Here is a tiny trained network, its code and every weight. The questions are about switching its units off for an input and a target symbol, where a switched-off unit gives its printed mean instead of its output.

import numpy as np


def w(rows, s, z=0):
    codes = np.array(rows[::2]) - 128.0
    scale = np.full(codes.shape[1], s)
    scale[-1] = z or s
    return codes * scale


def f(y):
    return np.maximum(y, 0)


def softmax(a):
    e = np.exp(a - a.max(-1, keepdims=True))
    return e / e.sum(-1, keepdims=True)


def log_softmax(a):
    a = a - a.max(-1, keepdims=True)
    return a - np.log(np.exp(a).sum(-1, keepdims=True))


def net(x, mask):
    ids = ['αβγδεζημξπσφ'.index(c) for c in x.split()]
    T = len(ids)
    res = E[ids] + P[:T]
    u = 0
    for l in range(2):
        q, k, v = (res @ M[l].T for M in (Q, K, V))
        z = softmax(np.where(np.tri(T) > 0, q @ k.T / 4**0.5, -1e9)) @ v
        res = res + np.where(mask[u], z, O[l][:, -1]) @ O[l][:, :-1]
        u += 1
        y = f(res @ A[l][:, :-1].T + A[l][:, -1])
        res = res + np.where(mask[u : u + 8], y, B[l][:, -1]) @ B[l][:, :-1]
        u += 8
    return log_softmax(res[-1] @ U[:, :-1].T + U[:, -1])


Q, K, V, O, A, B = {}, {}, {}, {}, {}, {}
E = w([
[157,141,155],'α',
[220,164,172],'β',
[163,149,174],'γ',
[154,147,158],'δ',
[156,146,163],'ε',
[183,182,148],'ζ',
[75,60,205],'η',
[85,65,176],'μ',
[131,85,43],'ξ',
[70,107,118],'π',
[224,65,8],'σ',
[180,94,27],'φ',
],0.014)
P = w([
[52,189,157],'0',
[146,181,104],'1',
[166,112,116],'2',
[176,60,140],'3',
[205,63,155],'4',
[191,36,130],'5',
[182,2,123],'6',
[215,42,150],'7',
[208,81,151],'8',
],0.0062)
Q[0] = w([
[17,254,140],'L0H1',
[178,64,77],'L0H1',
[22,125,27],'L0H1',
[116,213,76],'L0H1',
],0.0068)
K[0] = w([
[104,164,190],'L0H1',
[169,153,124],'L0H1',
[112,245,126],'L0H1',
[82,99,184],'L0H1',
],0.012)
V[0] = w([
[171,41,113],'L0H1',
[171,103,94],'L0H1',
[151,79,218],'L0H1',
[1,141,221],'L0H1',
],0.0099)
O[0] = w([
[78,225,195,179],'L0H1',
[26,169,100,173],'L0H1',
[43,74,161,150],'L0H1',
[197,3,211,2],'L0H1',
],0.0054,0.0046)
A[0] = w([
[75,153,52,254],'L0N1',
[132,28,204,60],'L0N2',
[105,186,109,129],'L0N3',
[136,138,176,103],'L0N4',
[165,63,168,188],'L0N5',
[135,83,149,69],'L0N6',
[253,131,177,200],'L0N7',
[115,117,234,111],'L0N8',
],0.006,0.0037)
B[0] = w([
[188,103,56,249],'L0N1',
[100,138,143,165],'L0N2',
[136,189,121,181],'L0N3',
[71,97,147,143],'L0N4',
[180,73,169,199],'L0N5',
[150,180,174,135],'L0N6',
[147,112,253,254],'L0N7',
[63,121,108,171],'L0N8',
],0.005,0.0042)
Q[1] = w([
[23,137,53],'L1H1',
[3,33,88],'L1H1',
[177,28,20],'L1H1',
[80,29,106],'L1H1',
],0.0045)
K[1] = w([
[182,137,116],'L1H1',
[194,125,110],'L1H1',
[234,155,254],'L1H1',
[153,123,168],'L1H1',
],0.0086)
V[1] = w([
[141,180,138],'L1H1',
[85,254,224],'L1H1',
[210,136,27],'L1H1',
[193,217,229],'L1H1',
],0.0059)
O[1] = w([
[96,217,135,156],'L1H1',
[89,194,252,153],'L1H1',
[171,128,73,167],'L1H1',
[208,239,255,254],'L1H1',
],0.0067,0.0025)
A[1] = w([
[188,63,127,128],'L1N1',
[154,116,122,109],'L1N2',
[135,221,153,191],'L1N3',
[165,169,241,86],'L1N4',
[164,200,83,92],'L1N5',
[161,2,157,202],'L1N6',
[110,86,106,253],'L1N7',
[131,202,90,87],'L1N8',
],0.0088,0.0061)
B[1] = w([
[122,194,133,156],'L1N1',
[120,178,106,131],'L1N2',
[190,50,165,255],'L1N3',
[43,79,142,249],'L1N4',
[74,64,138,193],'L1N5',
[118,254,124,209],'L1N6',
[233,182,96,178],'L1N7',
[82,82,126,180],'L1N8',
],0.0089,0.0084)
U = w([
[81,118,150,3],'α',
[91,70,160,73],'β',
[41,83,172,63],'γ',
[90,118,158,12],'δ',
[72,110,159,36],'ε',
[147,27,185,168],'ζ',
[39,168,165,114],'η',
[77,171,159,79],'μ',
[201,114,95,191],'ξ',
[176,216,136,218],'π',
[2,59,101,142],'σ',
[124,83,101,156],'φ',
],0.0097,0.0054)

Each question gives the input, a string of symbols that net reads in full, and the target symbol t.
The units are the heads (4 rows each of Q, K, V and O) and the neurons (one row each of A and B). Each row of codes is followed by its name. A weight is (code - 128) times the scale printed after its matrix; where a second scale follows, it is the last column's (O, A, B and U).
mask holds one flag per unit, layer by layer, with each layer's heads first. A switched-off unit (its flag False) gives its mean, the last column of its rows in O or B, instead of its output. The means were averaged over made-up inputs and are rounded, as every weight is.
A unit's drop is (log p(t) with every unit on - log p(t) with that unit switched off) / (log p(t) with every unit on - log p(t) with every unit switched off).
The circuit of an input: a set's keep is (log p(t) with only the set's units on - log p(t) with every unit switched off) / (log p(t) with every unit on - log p(t) with every unit switched off). Starting from the 12 units with the biggest drops (on a tie, the unit counted first), units are removed one at a time, each time the one whose removal leaves the highest keep (on an exact tie, the one counted first), for as long as the keep stays at least 0.8.
units of the circuit, in order: the units of the circuit, biggest drop first
k most important neurons: the k neurons with the biggest drops, biggest first
k most important neurons of layer l: the k neurons of layer l with the biggest drops, biggest first
input ζ ξ δ, target ξ: units of the circuit, in order : L1H1, L1N4, L0H1, L1N6
input ζ ζ δ, target ζ: units of the circuit, in order : L1H1, L1N6, L1N3
input π ε ζ ζ ζ ζ π, target π: units of the circuit, in order : L1N4, L1N5, L1N7
input η δ η α, target η: 2 most important neurons : L1N6, L1N4
input α ζ δ ζ ε π ξ, target π: 2 most important neurons of layer 1 : L1N4, L1N3
input ξ ε ξ, target ξ: 2 most important neurons of layer 1 : L1N4, L1N7
input η ζ γ, target η: 4 most important neurons : L1N6, L1N4, L1N3, L0N7
input γ ζ δ, target ζ: units of the circuit, in order : L1H1, L1N3, L1N6
input ζ σ ζ, target σ: units of the circuit, in order : L0H1, L1N5, L1N8, L1H1
input φ ζ σ ζ α, target σ: 4 most important neurons of layer 1 : L1N5, L1N8, L1N7, L1N6
input α σ β φ, target σ: units of the circuit, in order : L0H1, L1N5, L1N8
input γ π γ σ σ ζ, target σ: 2 most important neurons of layer 0 : L0N1, L0N7
input γ ζ ε η, target η: units of the circuit, in order : L1N6, L0H1, L1N3
input φ ζ ζ γ ζ, target ζ: units of the circuit, in order : L1N3, L1N6
input γ ζ α β α η ζ σ β, target σ: 2 most important neurons : L1N5, L1N8
input π σ σ η, target σ: units of the circuit, in order : L0H1, L1H1, L1N8, L0N1
input ζ π γ μ, target π: units of the circuit, in order : L1N6, L0H1, L1N7, L1N5
input π γ σ σ ξ γ, target σ: 3 most important neurons : L1N5, L1N8, L0N1
input γ ζ η, target η: 4 most important neurons : L1N6, L1N3, L0N1, L1N4
input φ π ξ ξ ζ γ, target ξ: 2 most important neurons : L1N4, L0N1
